Below is a small trained network, with its code and all its weights. Each question gives an input and a target symbol and asks what happens when units are switched off, that is, made to give their printed mean instead of their output.

import numpy as np


def w(rows, s, z=0):
    codes = np.array(rows[::2]) - 128.0
    scale = np.full(codes.shape[1], s)
    scale[-1] = z or s
    return codes * scale


def softmax(a):
    e = np.exp(a - a.max(-1, keepdims=True))
    return e / e.sum(-1, keepdims=True)


def log_softmax(a):
    a = a - a.max(-1, keepdims=True)
    return a - np.log(np.exp(a).sum(-1, keepdims=True))


def net(x, mask):
    ids = ['ΞΩαβγδεζθμφ'.index(c) for c in x.split()]
    T = len(ids)
    res = E[ids] + P[:T]
    u = 0
    for l in range(3):
        r = res
        for j in range(2):
            rows = slice(2 * j, 2 * j + 2)
            q, k, v = (r @ M[l][rows].T for M in (Q, K, V))
            z = softmax(np.where(np.tri(T) > 0, q @ k.T / 2**0.5, -1e9)) @ v
            o = O[l][rows]
            res = res + np.where(mask[u + j], z, o[:, -1]) @ o[:, :-1]
        u += 2
    return log_softmax(res[-1] @ U[:, :-1].T + U[:, -1])


Q, K, V, O = {}, {}, {}, {}
E = w([
[128,176,77,67,129,88],'Ξ',
[65,137,167,186,214,123],'Ω',
[125,215,77,94,105,194],'α',
[160,157,101,170,169,169],'β',
[113,146,73,79,119,166],'γ',
[160,251,115,149,151,50],'δ',
[187,126,117,100,95,74],'ε',
[187,129,174,115,221,165],'ζ',
[98,172,176,79,96,98],'θ',
[85,144,154,114,102,131],'μ',
[179,132,172,104,119,128],'φ',
],0.02)
P = w([
[122,48,196,71,2,88],'0',
[109,120,15,143,161,108],'1',
[123,124,34,127,173,118],'2',
[142,136,59,116,170,113],'3',
[135,147,85,105,182,121],'4',
[150,155,87,92,184,102],'5',
[151,162,99,83,181,96],'6',
[173,157,112,68,180,87],'7',
[178,173,110,61,184,88],'8',
[178,165,114,74,165,91],'9',
],0.0051)
Q[0] = w([
[111,99,124,187,169,146],'L0H0',
[150,151,116,127,37,158],'L0H0',
[174,110,165,3,22,131],'L0H1',
[162,162,154,41,102,88],'L0H1',
],0.024)
K[0] = w([
[83,182,134,194,130,104],'L0H0',
[128,115,141,40,224,138],'L0H0',
[213,217,134,4,214,53],'L0H1',
[148,159,154,14,187,132],'L0H1',
],0.018)
V[0] = w([
[157,143,209,38,214,134],'L0H0',
[124,2,66,43,166,123],'L0H0',
[188,181,129,192,102,51],'L0H1',
[96,158,59,23,230,78],'L0H1',
],0.0078)
O[0] = w([
[191,154,240,102,224,125,182],'L0H0',
[91,3,99,103,185,155,133],'L0H0',
[122,232,115,224,157,39,213],'L0H1',
[35,107,67,146,200,132,254],'L0H1',
],0.0048,0.0074)
Q[1] = w([
[111,167,130,126,175,119],'L1H0',
[91,146,147,176,104,151],'L1H0',
[105,210,91,5,129,108],'L1H1',
[115,187,112,103,166,84],'L1H1',
],0.017)
K[1] = w([
[132,140,203,110,38,179],'L1H0',
[115,89,95,97,151,119],'L1H0',
[153,149,113,7,17,95],'L1H1',
[142,228,132,15,86,70],'L1H1',
],0.012)
V[1] = w([
[54,121,98,233,126,157],'L1H0',
[111,80,60,86,209,100],'L1H0',
[164,128,75,2,33,138],'L1H1',
[168,62,122,250,47,122],'L1H1',
],0.0098)
O[1] = w([
[66,204,136,154,91,125,2],'L1H0',
[138,180,93,3,123,97,54],'L1H0',
[200,87,119,58,85,21,181],'L1H1',
[175,168,201,128,158,186,19],'L1H1',
],0.0065,0.0077)
Q[2] = w([
[146,113,220,111,57,200],'L2H0',
[128,60,129,65,155,180],'L2H0',
[123,153,68,118,246,67],'L2H1',
[105,103,153,147,157,137],'L2H1',
],0.014)
K[2] = w([
[154,82,206,250,87,186],'L2H0',
[84,147,155,103,7,141],'L2H0',
[102,32,203,119,19,207],'L2H1',
[156,103,76,176,133,157],'L2H1',
],0.012)
V[2] = w([
[131,164,139,64,115,125],'L2H0',
[103,137,120,101,248,136],'L2H0',
[174,113,124,101,42,229],'L2H1',
[39,63,204,98,96,162],'L2H1',
],0.011)
O[2] = w([
[135,119,166,24,80,161,161],'L2H0',
[18,55,18,96,171,179,254],'L2H0',
[178,213,4,128,142,219,169],'L2H1',
[120,127,107,187,10,198,119],'L2H1',
],0.0044,0.0057)
U = w([
[111,202,94,184,129,94,166],'Ξ',
[69,164,203,183,170,163,48],'Ω',
[125,219,109,72,44,242,132],'α',
[176,172,110,200,34,238,222],'β',
[92,58,107,105,117,188,92],'γ',
[187,201,116,190,101,68,2],'δ',
[185,29,144,222,76,99,91],'ε',
[236,95,151,177,187,241,47],'ζ',
[68,155,227,88,68,123,123],'θ',
[65,128,194,151,2,164,239],'μ',
[181,123,227,95,191,195,215],'φ',
],0.0062,0.0045)

Each question gives the input, a string of symbols that net reads in full, and the target symbol t.
The units are the heads (2 rows each of Q, K, V and O). Each row of codes is followed by its name. A weight is (code - 128) times the scale printed after its matrix; where a second scale follows, it is the last column's (O and U).
mask holds one flag per head, layer by layer. A switched-off head (its flag False) gives its mean, the last column of its rows in O, instead of its output. The means were averaged over made-up inputs and are rounded, as every weight is.
A unit's drop is (log p(t) with every unit on - log p(t) with that unit switched off) / (log p(t) with every unit on - log p(t) with every unit switched off).
The circuit of an input: a set's keep is (log p(t) with only the set's units on - log p(t) with every unit switched off) / (log p(t) with every unit on - log p(t) with every unit switched off). Starting from all 6 units, units are removed one at a time, each time the one whose removal leaves the highest keep (on an exact tie, the one counted first), for as long as the keep stays at least 0.8.
units of the circuit, in order: the units of the circuit, biggest drop first
most important unit: the unit with the biggest drop
which heads matter: for each layer, one digit per head in row order, 1 if its drop is at least 0.15 and else 0, layers parted by /
input ε α ζ δ Ξ ε δ δ δ, target φ: units of the circuit, in order : L0H1, L1H1, L2H1
input Ξ Ω α ζ Ω Ω Ω, target θ: units of the circuit, in order : L1H0, L2H1, L2H0, L1H1
input ε Ξ δ ζ δ δ α θ, target φ: units of the circuit, in order : L1H1, L0H0, L2H1, L1H0
input ζ δ α φ ε α α, target γ: most important unit : L0H0
input ζ Ξ α θ, target γ: which heads matter : 11 / 11 / 10
input δ γ δ ε δ, target Ω: units of the circuit, in order : L0H1, L1H1, L2H1
input α φ ε, target δ: which heads matter : 01 / 01 / 11
input θ δ α Ξ α γ φ, target ε: which heads matter : 11 / 11 / 01
input φ Ξ γ α γ φ Ξ δ Ξ, target γ: units of the circuit, in order : L2H0, L0H1
input θ δ φ ζ γ γ ε θ μ Ξ, target γ: units of the circuit, in order : L0H1, L2H0
input Ξ Ξ ε, target γ: units of the circuit, in order : L1H0, L0H1, L2H0
input δ θ β θ β φ β φ μ, target Ω: units of the circuit, in order : L1H1, L0H1, L0H0, L2H1
input β φ α β Ω δ φ, target Ξ: units of the circuit, in order : L0H1, L1H1
input β φ ε δ ε α γ, target Ξ: which heads matter : 01 / 00 / 00
input μ α β ζ θ, target φ: units of the circuit, in order : L0H0
input γ Ω Ω ε β γ Ω θ β, target α: which heads matter : 11 / 10 / 11
input δ ζ Ω θ θ φ δ θ, target Ω: units of the circuit, in order : L0H0, L1H1, L0H1
input δ α ε α δ γ α β γ, target Ω: which heads matter : 11 / 11 / 01
input γ δ θ φ θ Ξ γ Ω ε δ, target α: units of the circuit, in order : L0H1, L1H0, L2H1
input θ β Ξ ζ, target ε: which heads matter : 10 / 11 / 01
input δ β μ, target Ω: which heads matter : 01 / 01 / 01
input Ξ θ γ δ β φ, target θ: units of the circuit, in order : L1H0, L2H1, L2H0, L1H1
input Ω δ ε ε α ε γ φ θ, target μ: which heads matter : 01 / 01 / 01
input δ γ δ μ ε γ θ φ Ξ δ, target Ω: units of the circuit, in order : L0H1, L0H0, L1H1, L2H1
input ζ φ ε, target φ: units of the circuit, in order : L1H0, L0H0
input Ξ ζ β μ, target θ: most important unit : L1H0
input ζ δ δ δ ε γ μ θ ε μ, target γ: most important unit : L2H0
input Ξ ε θ Ω φ, target θ: which heads matter : 00 / 11 / 11
input ζ θ γ θ α β β, target γ: which heads matter : 10 / 11 / 10
